Below are the code and all the weights of a small trained network. Each question names an input and a class and asks about switching units off, where a switched-off unit gives its printed mean instead of its output.

import numpy as np


def w(rows, s, z=0):
    codes = np.array(rows[::2]) - 128.0
    scale = np.full(codes.shape[1], s)
    scale[-1] = z or s
    return codes * scale


def norm(h):
    return h / np.sqrt((h * h).mean(-1, keepdims=True) + 1e-5)


def f(y):
    return np.maximum(y, 0)


def log_softmax(a):
    a = a - a.max(-1, keepdims=True)
    return a - np.log(np.exp(a).sum(-1, keepdims=True))


def net(x, mask):
    res = np.array(x, float).reshape(1, 7) / 4 @ E
    u = 0
    for l in range(3):
        y = f(norm(res) @ A[l][:, :-1].T + A[l][:, -1])
        res = res + np.where(mask[u : u + 7], y, B[l][:, -1]) @ B[l][:, :-1]
        u += 7
    return log_softmax(norm(res)[-1] @ U[:, :-1].T + U[:, -1])


A, B = {}, {}
E = w([
[77,196,175,108,180,140],'x0',
[60,187,44,39,132,255],'x1',
[165,34,216,146,150,223],'x2',
[26,130,54,169,106,145],'x3',
[109,43,165,52,103,52],'x4',
[204,136,86,184,115,125],'x5',
[72,110,72,164,75,127],'x6',
],0.00094)
A[0] = w([
[86,174,59,158,90,66,19],'L0N0',
[245,127,202,192,153,77,25],'L0N1',
[6,99,51,74,69,180,185],'L0N2',
[53,88,210,77,125,70,16],'L0N3',
[161,84,94,62,63,133,8],'L0N4',
[109,66,113,210,104,198,56],'L0N5',
[163,12,185,175,38,10,142],'L0N6',
],0.0021,0.0017)
B[0] = w([
[41,188,49,140,129,24,159],'L0N0',
[206,197,157,146,197,103,186],'L0N1',
[210,150,162,133,156,96,252],'L0N2',
[4,28,205,53,175,111,147],'L0N3',
[165,70,79,72,63,135,135],'L0N4',
[58,51,172,219,41,218,161],'L0N5',
[113,198,132,112,166,193,236],'L0N6',
],0.003,0.0021)
A[1] = w([
[86,68,136,251,81,197,26],'L1N0',
[114,70,158,239,80,214,48],'L1N1',
[99,158,49,184,87,59,37],'L1N2',
[179,42,38,38,26,134,16],'L1N3',
[133,115,203,139,162,159,122],'L1N4',
[222,121,204,192,134,76,49],'L1N5',
[112,58,121,225,91,214,5],'L1N6',
],0.0025,0.0017)
B[1] = w([
[79,34,99,142,71,253,221],'L1N0',
[89,34,107,173,92,235,239],'L1N1',
[84,190,62,190,28,49,217],'L1N2',
[215,60,107,49,29,130,173],'L1N3',
[120,127,83,122,77,120,250],'L1N4',
[216,100,145,173,156,162,236],'L1N5',
[33,60,93,213,61,247,209],'L1N6',
],0.0036,0.0012)
A[2] = w([
[211,137,30,203,136,160,126],'L2N0',
[15,42,210,71,138,47,14],'L2N1',
[110,215,107,74,173,213,5],'L2N2',
[255,117,177,197,205,95,50],'L2N3',
[84,161,34,170,81,75,31],'L2N4',
[81,175,58,182,67,62,23],'L2N5',
[179,45,200,87,153,197,122],'L2N6',
],0.0033,0.0027)
B[2] = w([
[67,122,174,109,145,101,234],'L2N0',
[3,67,225,14,212,88,161],'L2N1',
[220,214,54,63,219,229,162],'L2N2',
[225,58,196,241,175,87,225],'L2N3',
[110,223,139,205,51,44,198],'L2N4',
[48,255,70,187,60,48,203],'L2N5',
[111,149,95,149,117,77,253],'L2N6',
],0.0047,0.0023)
U = w([
[18,5,38,248,16,250,197],'0',
[204,245,14,11,249,248,71],'1',
[9,12,240,9,245,6,134],'2',
[15,247,9,242,7,7,199],'3',
[236,11,17,4,13,76,2],'4',
[253,12,243,245,239,9,203],'5',
],0.0054,0.0029)

Each question gives the input, the list of numbers given to net, and the class t.
The units are the neurons (one row each of A and B). Each row of codes is followed by its name. A weight is (code - 128) times the scale printed after its matrix; where a second scale follows, it is the last column's (A, B and U).
mask holds one flag per neuron, layer by layer. A switched-off neuron (its flag False) gives its mean, the last column of its row in B, instead of its output. The means were averaged over made-up inputs and are rounded, as every weight is.
A unit's drop is (log p(t) with every unit on - log p(t) with that unit switched off) / (log p(t) with every unit on - log p(t) with every unit switched off).
The circuit of an input: a set's keep is (log p(t) with only the set's units on - log p(t) with every unit switched off) / (log p(t) with every unit on - log p(t) with every unit switched off). Starting from the 12 units with the biggest drops (on a tie, the unit counted first), units are removed one at a time, each time the one whose removal leaves the highest keep (on an exact tie, the one counted first), for as long as the keep stays at least 0.8.
units of the circuit, in order: the units of the circuit, biggest drop first
most important unit: the unit with the biggest drop
top k neurons in layer l: the k neurons of layer l with the biggest drops, biggest first
drop of u: that unit's drop, to one decimal
input [3,7,4,3,7,0,1], class 2: top 2 neurons in layer 0 -> L0N6, L0N1
input [6,1,5,5,4,-2,5], class 2: units of the circuit, in order -> L0N3, L2N1
input [7,1,-5,1,0,-4,-6], class 1: most important unit -> L2N2
input [-1,-4,6,1,7,0,6], class 0: units of the circuit, in order -> L0N6, L1N1, L0N2
input [6,2,1,-4,-2,7,2], class 5: top 2 neurons in layer 1 -> L1N0, L1N6
input [5,0,3,-6,7,2,-1], class 2: top 3 neurons in layer 0 -> L0N3, L0N2, L0N6
input [-7,3,0,3,5,-5,-2], class 4: top 2 neurons in layer 0 -> L0N4, L0N2
input [4,5,-6,-3,8,6,-2], class 4: drop of L2N1 -> 0.1
input [6,8,-1,3,5,0,8], class 1: drop of L0N2 -> 0.3
input [6,3,3,1,-4,4,0], class 1: drop of L2N2 -> 0.3
input [6,-8,0,7,3,1,-3], class 2: top 3 neurons in layer 0 -> L0N3, L0N2, L0N6
input [5,5,8,-7,-4,0,3], class 1: top 2 neurons in layer 1 -> L1N0, L1N6
